deviz: [135 109 115 120 119 162 101 122 128]
laf: [156 102 157 146 137  60  92 180 105]
Tobi: [165 109 136 211 134 161 114 110 158]
where: [101] : deviz, 6
where: [162] : deviz, 5
where: [157] : laf, 2

boso: [149 121 134 153 114 136 129]
pive: [127 110 122 140 121 132 137]
muf: [ 94 136 121 115 109 127 124]
Riku: [103 130 117 154 105 141 123]
Nar: [193 165 111 140 172  98 116]
gena: [111 114 156 108  92 133 155]
non: [ 70 104 146 150  58 150 123]
fiv: [ 90 121 137 151  87 130 137]
kas: [120 117 144 113  91 126 139]
kubub: [148 148 112 124 180 111 118]
poviz: [120 118 131 137 117 157 134]
ziri: [154 109 118 121 141  94 141]
where: [104] : non, 1
where: [122] : pive, 2

Vufo: [148  95 128 129  92 161 122 148 135  89 119 133 172 117 148 157 149 121
  61 164 134 140 107 127  95 146 116 140 118 141 112 134 114 147 102 153
  95 160 194 197 114 105 136 131  96 153 140 144 140 123  62 159 141 117
 156 100 100 174 125 112]
Tepat: [124 114 183  95 109 138 150 186 102 148 100 168 117 120  86 120 140 109
  56 207 129  87 173 143 141 184 164  97  98 165 124 110 143 128 114 125
 111 112 117 112 128 155 110 107  96 126  93 117 117  65 134 115 144 126
 104  86  86 130  54 109]
Tiket: [110 109 145 115 134  91 131 151 135 122 132 173 137 131 153 127 112 145
 112 143 124 114 112 117  87 109 147 104 130 135 145 138 138 145 116 165
 153 138 127 134 163 146 160 118 123 129 158 135 120 140 133 142 150 118
 117  54 121 137 144 153]
kimo: [162 105 103 101 137 186 144 113 134  97 106 126 183 138 156 192 151 113
 135 127 150 137  96 120 118 105 105 167 111 126  82 141 109 144  81 138
  94 156 193 174  95 121  87 146 114 148 148 142 150 152  48 169 124 143
 150 137 133 174 177 151]
vudus: [139 140  91  96 129 118  90  89 165 109 150 115 135 105 160 126 134 137
 149  91 115 157  74 136  95 133 115 150 148 120 146 136 113 120 147 145
 128 139 148 179 128  96 144 151 137 150 150 134 134 130  95 126 133 122
 151 136 136 145 156 135]
mubag: [113 118 139 144 144 138 172 146  88 135 115 116 131 173 135 145 103 141
 151 118 153 120 171  89 163 112 116 118 124 108 101 137 141 148 103 107
 148 134 114  68 131 151 126 114 136  96 134 135 134 200 166 157 113 133
 114 148 116 105 164 137]
begem: [100 135 127 198  99 137 137 152  84 156 136  78 104 153  94 110 117 139
 118 133 163 138 213 106 193 163 105 111 139 108 113 132 130 134 153  83
 128 117 106  81 122 137 142  99 134 100  87 127 126 171 195 137  89 132
 126 200 142  91 110  90]
asked: [148  95 128 129  92 161 122 148 135  89 119 133 172 117 148 157 149 121
  61 164 134 140 107 127  95 146 116 140 118 141 112 134 114 147 102 153
  95 160 194 197 114 105 136 131  96 153 140 144 140 123  62 159 141 117
 156 100 100 174 125 112] : Vufo
where: [88] : mubag, 8

niz: [165 185 119 154 101 188 203 174 110 132 104  95 164 121 131 159  83 208
 155 163 148 141  85 149  60 204 135 122 125 120 139 132 145 151 113 163
  87 107 122 153 176 138 105 152  99  69 147 108 144 116  96 169 166 153
 102 185]
Kiko: [133 184 145 138  84 113 214 141 126  63 104  68 152 141 143  93  43 172
 188 167 139 115 112 182  95 174 119 101 140 134 100 154 153 138  94 186
 119  85 106 133 185 112 133 111 142  75 164 173 103 138 152 143 158 157
 110 146]
tuv: [118 159 140 127  93 189 209 163 124  85  96 100 148 159 132 107  57 139
 184 149 146 136 106 156 100 142 135 114 137 167 100 144 145 127 110 176
 117 105 124 141 155 130 113 112 158  87 177 189 108 151 130 124 145 130
 131 154]
Bakog: [132 148 150 124 109 199 210 173  91 120  90 124 145 185 123 126  94 126
 163 168 134 143  85 121 120 129 148 127 126 171 123 147 126 156 122 144
 131 150 138 165 146 124  96 150 138 129 170 172 142 150  96 131 114  98
 148 158]
Movor: [116 160 165 140  95 209 218 139  95  90  93 112 143 202 103  78  70 122
 166 178 134 115 100 150 141 126 120  94 129 177  94 165 130 167 140 138
 145 150 112 155 158  93 122 156 151 137 158 194 127 162 140 118  90 114
 141 146]
Nenu: [158 157 134 158  88 170 213 127 111 132  93  88 150 195  97 104 102 118
 168 193 126 111 112 142 129 130 119  90 136 152 119 168  99 185  95 156
  96 150  95 166 189 111 138 171  88 118 184 144  91 160 120 141 136 100
 124 142]
Ner: [151 151 131 145  97 177 206 155 108 145  88 111 149 181 108 131 102 121
 169 173 137 137  98 127 110 135 140 118 129 161 124 146 107 164 118 156
  96 147 120 167 165 135 111 159 105 111 183 147 114 157 102 138 140  95
 136 157]
Koti: [122 168 152 143  94 211 214 149  98  99  98 115 150 178 109 101  65 152
 165 166 150 134  94 154 113 150 124 103 126 171 102 148 142 156 100 143
 129 133 116 151 125 105 112 154 154 116 151 180 141 152 132 124 103 129
 132 166]
Tik: [135 180 153 137 107 209 216 156  96  86 102 100 151 157 124 110  64 182
 161 172 136 128  91 155 106 177 125 106 131 135 117 151 153 162  99 147
 144 123 118 148 171  97 116 150 136 107 140 159 154 132 125 147 121 146
 125 162]
Degib: [149 162 122 146 101 185 202 180 112 143  95 112 157 142 123 158  91 165
 162 155 150 153  85 128  73 165 148 131 126 151 131 128 133 140 123 159
  90 122 131 187 151 149  95 146 117  81 166 131 134 136  94 147 152 125
 124 181]
vumer: [106 152 149 137 100 219 204 180  99 115  89 146 149 180 107 126  69 125
 161 140 162 159  83 140  99 127 142 122 122 201 102 127 143 129 127 146
 123 139 141 151 112 137  84 143 178 111 157 197 146 159 112 103  93 110
 150 177]
dimap: [ 99 161 159 116  99 210 213 174 109  64  95 115 148 161 139 101  41 141
 179 142 154 145  91 157 104 144 143 124 131 179  95 136 160 115 115 168
 145 107 139 140 137 126  97 104 193  98 159 214 136 148 136 111 117 135
 144 156]
asked: [135 180 153 137 107 209 216 156  96  86 102 100 151 157 124 110  64 182
 161 172 136 128  91 155 106 177 125 106 131 135 117 151 153 162  99 147
 144 123 118 148 171  97 116 150 136 107 140 159 154 132 125 147 121 146
 125 162] : Tik
asked: [151 151 131 145  97 177 206 155 108 145  88 111 149 181 108 131 102 121
 169 173 137 137  98 127 110 135 140 118 129 161 124 146 107 164 118 156
  96 147 120 167 165 135 111 159 105 111 183 147 114 157 102 138 140  95
 136 157] : Ner
asked: [118 159 140 127  93 189 209 163 124  85  96 100 148 159 132 107  57 139
 184 149 146 136 106 156 100 142 135 114 137 167 100 144 145 127 110 176
 117 105 124 141 155 130 113 112 158  87 177 189 108 151 130 124 145 130
 131 154] : tuv
where: [186] : Kiko, 35
asked: [132 148 150 124 109 199 210 173  91 120  90 124 145 185 123 126  94 126
 163 168 134 143  85 121 120 129 148 127 126 171 123 147 126 156 122 144
 131 150 138 165 146 124  96 150 138 129 170 172 142 150  96 131 114  98
 148 158] : Bakog
asked: [158 157 134 158  88 170 213 127 111 132  93  88 150 195  97 104 102 118
 168 193 126 111 112 142 129 130 119  90 136 152 119 168  99 185  95 156
  96 150  95 166 189 111 138 171  88 118 184 144  91 160 120 141 136 100
 124 142] : Nenu

Vos: [177 186 189  72 128 114 141 162 173 113  56  58 181 176  80  72 199 133
 123 165 147 126 171 185 182]
papos: [187 166 204  89 193 143  68  91 134 161 201  90  51 139  89 121 119 171
 150 173  90 163  62  87 123]
Dibis: [176 207  90 150 180  52 141 149 111 109 123 155 150 149 183 177 193 153
 122  94 170 126 149 130 148]
where: [189] : Vos, 2
where: [147] : Vos, 20
where: [111] : Dibis, 8
where: [91] : papos, 7
where: [180] : Dibis, 4
where: [185] : Vos, 23
where: [161] : papos, 9

vobu: [167  75 166  55]
Pipem: [158 120  89 104]
Sazaz: [ 98 120  89 110]
pelig: [166 186  97 168]
gobur: [168 139 167 100]
where: [98] : Sazaz, 0
where: [186] : pelig, 1
asked: [158 120  89 104] : Pipem
where: [158] : Pipem, 0
where: [97] : pelig, 2
where: [75] : vobu, 1

duzo: [115 112 113 140 142 116 113 130 118 128 116 112 151 112 112 145 137 143
 134 124 140 131 140 119]
Neruf: [119 103  89 134 135 119 177 182 107 179 174 177 138 103  85 139 134 135
 126 164 133 181 134  92]
laveb: [168 149 166 131 131 133  58  58 150  61 127  59 126 149 173 129 128 126
 131  84 132  58 131 157]
seg: [ 77  88  72 165 167 109 141 141  98 140 145 139 181  87  74 176 155 152
 137 136 154 143 162  91]
tarar: [103 111 106 145 142 115 131 129 105 133 133 132 146 109 103 147 149 141
 129 136 143 127 145 104]
sus: [ 91 105  87 121 122 131 200 214 106 208 194 200 129 106  87 125 125 129
 120 179 122 215 122  99]
mose: [160 143 167 115 113 129  98  91 144  94 100 101 105 143 164 108 118 126
 128 106 124  90 116 153]
pebuk: [139 122 136 148 141 126  91  83 128  88 101  94 139 119 143 144 140 137
 125 104 144  83 147 136]
Nuna: [101 102  99 181 187 103  76  61 115  65  86  74 193 104 104 193 159 154
 148  92 165  63 177 108]
where: [120] : sus, 18
where: [174] : Neruf, 10
asked: [103 111 106 145 142 115 131 129 105 133 133 132 146 109 103 147 149 141
 129 136 143 127 145 104] : tarar

Lof: [126 128 138 118 131]
Rikup: [117 129 102 209 210]
kize: [147 128 103 112 135]
where: [129] : Rikup, 1
where: [135] : kize, 4
where: [118] : Lof, 3
where: [102] : Rikup, 2
where: [209] : Rikup, 3

rulom: [139 120  89 138 106 138  56 133  92]
peler: [140 114 143 159 136 118 120 133 130]
giboz: [111 137 123 173 110 170 183 126 104]
nozis: [127 117 106 138 114 124 129 106 123]
Resi: [142 128 104 187  96 214 182 111  93]
mino: [140 135  71 153 137 203 112 119  74]
nov: [134 123 138 143 134 110 126 133 129]
Kis: [152 117 137 180 124 144 148 133 127]
gono: [118 117  88 110 112 171  84 102 124]
nuvu: [147 122 127 199 110 174 175 121 104]
where: [130] : peler, 8
where: [89] : rulom, 2
where: [93] : Resi, 8
where: [139] : rulom, 0
where: [119] : mino, 7
where: [175] : nuvu, 6

bafug: [143 137 144 145 116 122 122 152 152]
dogi: [165 127 177 121 116 104 133 126 114]
Vizav: [104 106 146 124 136 156  96 177 157]
gudot: [130 139 119 128 132 113 142 140 100]
Maleg: [124 133  59 145 108 114 119 144 145]
fut: [151 152 143 123 121 122 130 144 136]
koriv: [121 130 140 124  98 109 122 132 124]
san: [130 120 141 128 118 130 124 145 137]
where: [108] : Maleg, 4
asked: [121 130 140 124  98 109 122 132 124] : koriv
where: [142] : gudot, 6
where: [146] : Vizav, 2

tifav: [ 69 135  81  66  75  67 120 141  98  71  87 167  94  93 183 109 149  78
 182  76 105  69  94  98  96 158]
sir: [100 185  87  62 143 122 188 186 187 136 137 190 151  44 138 180 179 127
 138 138 200  62  54 103  58 204]
zal: [100 185  87  68 143 122 188 186 187 136 137 190 151  44 138 180 179 127
 138 138 200  85 110 185  45 193]
ruviv: [105 121 124 132  84  92 102 123  69  89 136  79 131 148 112  72  75  88
 111  85  99 111 102  71  70 117]
where: [131] : ruviv, 12
where: [67] : tifav, 5

sibal: [127 120 117 117 114 127 153 116]
lef: [126 118 119 114 112 125 159 117]
Zuri: [115 136 128  85 163  92 126 127]
where: [92] : Zuri, 5
where: [115] : Zuri, 0
where: [125] : lef, 5
where: [119] : lef, 2

gez: [ 97 111 172  94 130 108]
lumog: [ 78 149 170 120 148 114]
til: [156 136 146 132 132  92]
gusu: [ 95 155 149 137 129 125]
bunes: [113 136 146 132 119  92]
padu: [133 140 122 126 124 148]
Lipe: [100 150 126 159 127 141]
Moge: [133 142 141 103 119  94]
pak: [158  45 116 172 157  84]
Mus: [114 138 142 106 129 129]
lin: [151 139 107 158 115 126]
where: [138] : Mus, 1
where: [155] : gusu, 1
where: [106] : Mus, 3

pila: [106 165 163 141 105 148 153 147 147 120 108 134 130 136 135 117 158  92
 137 141 137 121 132 146 130 130 140 127 120 130  91 119 124 128 146  86
 149 145 129 141 127]
zuzog: [144  94 101 107 131 103  98  99 101 128 136 139 128 142 105 145 105 159
 102 118 115 149  84 103 136 113 113 130 140 140 139 155 129 142 108 157
  98 101 121 127 118]
nuvel: [144  94 101 107 131 103  98  99 101 128 136 144 128 142 105 145 105 159
 102 118 115 149 142 103 136 144 146 119 113 103 134 124 153  98 140 132
 116 137 145 115 112]
rif: [144  94 101 107 131 103  98  99 101 128 136 139 128 142 105 145 105 159
 102 118 115 149 142 103 136 144 146 107 113 103 134 155 129 142 108 157
  98 101 112 127 118]
asked: [144  94 101 107 131 103  98  99 101 128 136 139 128 142 105 145 105 159
 102 118 115 149 142 103 136 144 146 107 113 103 134 155 129 142 108 157
  98 101 112 127 118] : rif
asked: [144  94 101 107 131 103  98  99 101 128 136 144 128 142 105 145 105 159
 102 118 115 149 142 103 136 144 146 119 113 103 134 124 153  98 140 132
 116 137 145 115 112] : nuvel
where: [158] : pila, 16
asked: [106 165 163 141 105 148 153 147 147 120 108 134 130 136 135 117 158  92
 137 141 137 121 132 146 130 130 140 127 120 130  91 119 124 128 146  86
 149 145 129 141 127] : pila
where: [148] : pila, 5

lafid: [136 122 209 206]
Dev: [134 176 220 153]
beneg: [158 165 111  89]
bul: [113 176 220 153]
lag: [112 134 167 154]
bolu: [136 122 133 190]
Taf: [132 161 119  77]
vil: [132 161 188 128]
vuli: [120  85 159 207]
where: [206] : lafid, 3
where: [120] : vuli, 0
asked: [113 176 220 153] : bul
where: [112] : lag, 0
where: [209] : lafid, 2
where: [133] : bolu, 2

Bapop: [ 95 170 130  90 148 196 111  93  88  85 116 179 130 126 122 117 130 155
 122 103 189 183 161 112 178  82  60 139 139 131 109  99  93 106 165 118
  65]
simi: [ 96 173 130  90 148 198 110  93  88  96 114 179 158 126 115 120 133 165
 121 103 194 183 161 117 189  85  60 144 135 131 119  99  89 104 165 129
  58]
Taz: [ 98 170 130  90 148 194 111  93  88  85 116 179 158 126 118 100 130 155
 121 103 191 179 161 117 187  85  62 142 135 134 119  99  91 105 165 129
  62]
where: [110] : simi, 6
where: [198] : simi, 5
where: [196] : Bapop, 5
where: [65] : Bapop, 36

zeze: [ 97 112 170 180 181]
gal: [ 51  58  83  62 188]
Zavuz: [ 98 107 177 170 124]
Voro: [198  95  67 143 186]
Petiv: [ 97  88 170 180 181]
vun: [155  94 145 139 150]
kuduk: [161  77 149 104  91]
gapa: [ 56 120  47 198 110]
nare: [ 56 160  47 198  81]
lelom: [ 97 112 170  68  98]
meb: [128  88 128 127 128]
where: [161] : kuduk, 0
where: [77] : kuduk, 1
where: [139] : vun, 3
where: [188] : gal, 4

Pud: [138 130  85 147 190 164 162 138 182 134 166 140 141 129 200 188 137]
Bep: [117 122 139 105  83 104 107 115  93 121 123 113 118 115  82  97 119]
Vinam: [115 111 134 154 153 139 148 124 163 116 177 123 119 121 166 162 117]
Pobuz: [118 109  98 165 198 162 181 125 196 112 187 125 127 122 207 193 119]
savu: [145 124 159 120 115 104 136 149 139 136 135 153 105 149 109 133 142]
Zode: [115 111 119 154 153 139 148 124 163 111 177 123 119 121 166 162 181]
where: [198] : Pobuz, 4
where: [97] : Bep, 15
where: [120] : savu, 3
where: [182] : Pud, 8

Teb: [115 151  89 130 144 126  58 123 128 131 118 134 136 121]
suzaf: [ 93 130 150 132 103 137 148 117 106 122 122 109 116 137]
geli: [ 85 163 103 123 120 140 107 120 121 165 126 135 130 135]
fis: [147 121  88 138 129 129  78 130 120 130 138 136 133 136]
sesul: [ 94 134 102 138 137 109 112 136 119 118 131 130 121 127]
Mil: [184 126 122 127 115 123 131 116 133 126 121 132 131 124]
zoraf: [105 151 121 117 118 134 148 112 115 150 119 142 136 133]
Zopok: [144 143 112 130 116 137  87 126 141 136 139 122 128 133]
Pumud: [ 93 142 135 128 108 119 144 123 135 115 134 148 136 118]
zure: [105 126 110 143 132 130 115 126 127 114 127 108 126 128]
where: [58] : Teb, 6
where: [106] : suzaf, 8
asked: [ 85 163 103 123 120 140 107 120 121 165 126 135 130 135] : geli
asked: [144 143 112 130 116 137  87 126 141 136 139 122 128 133] : Zopok
where: [107] : geli, 6

befis: [148 128 160 118 207]
nuda: [ 90 115  83 136  34]
zuse: [134 116 118 128  87]
Leve: [183  97 134 106 166]
div: [134 116 118 128 127]
ded: [125 125 120 130 122]
Dabi: [ 72 179 156 161 135]
gim: [132 139 149 129 167]
sadan: [ 83 132  92 137  51]
Gizim: [136 134 153 124 164]
Fefut: [167  81 100 124 111]
where: [166] : Leve, 4
where: [120] : ded, 2

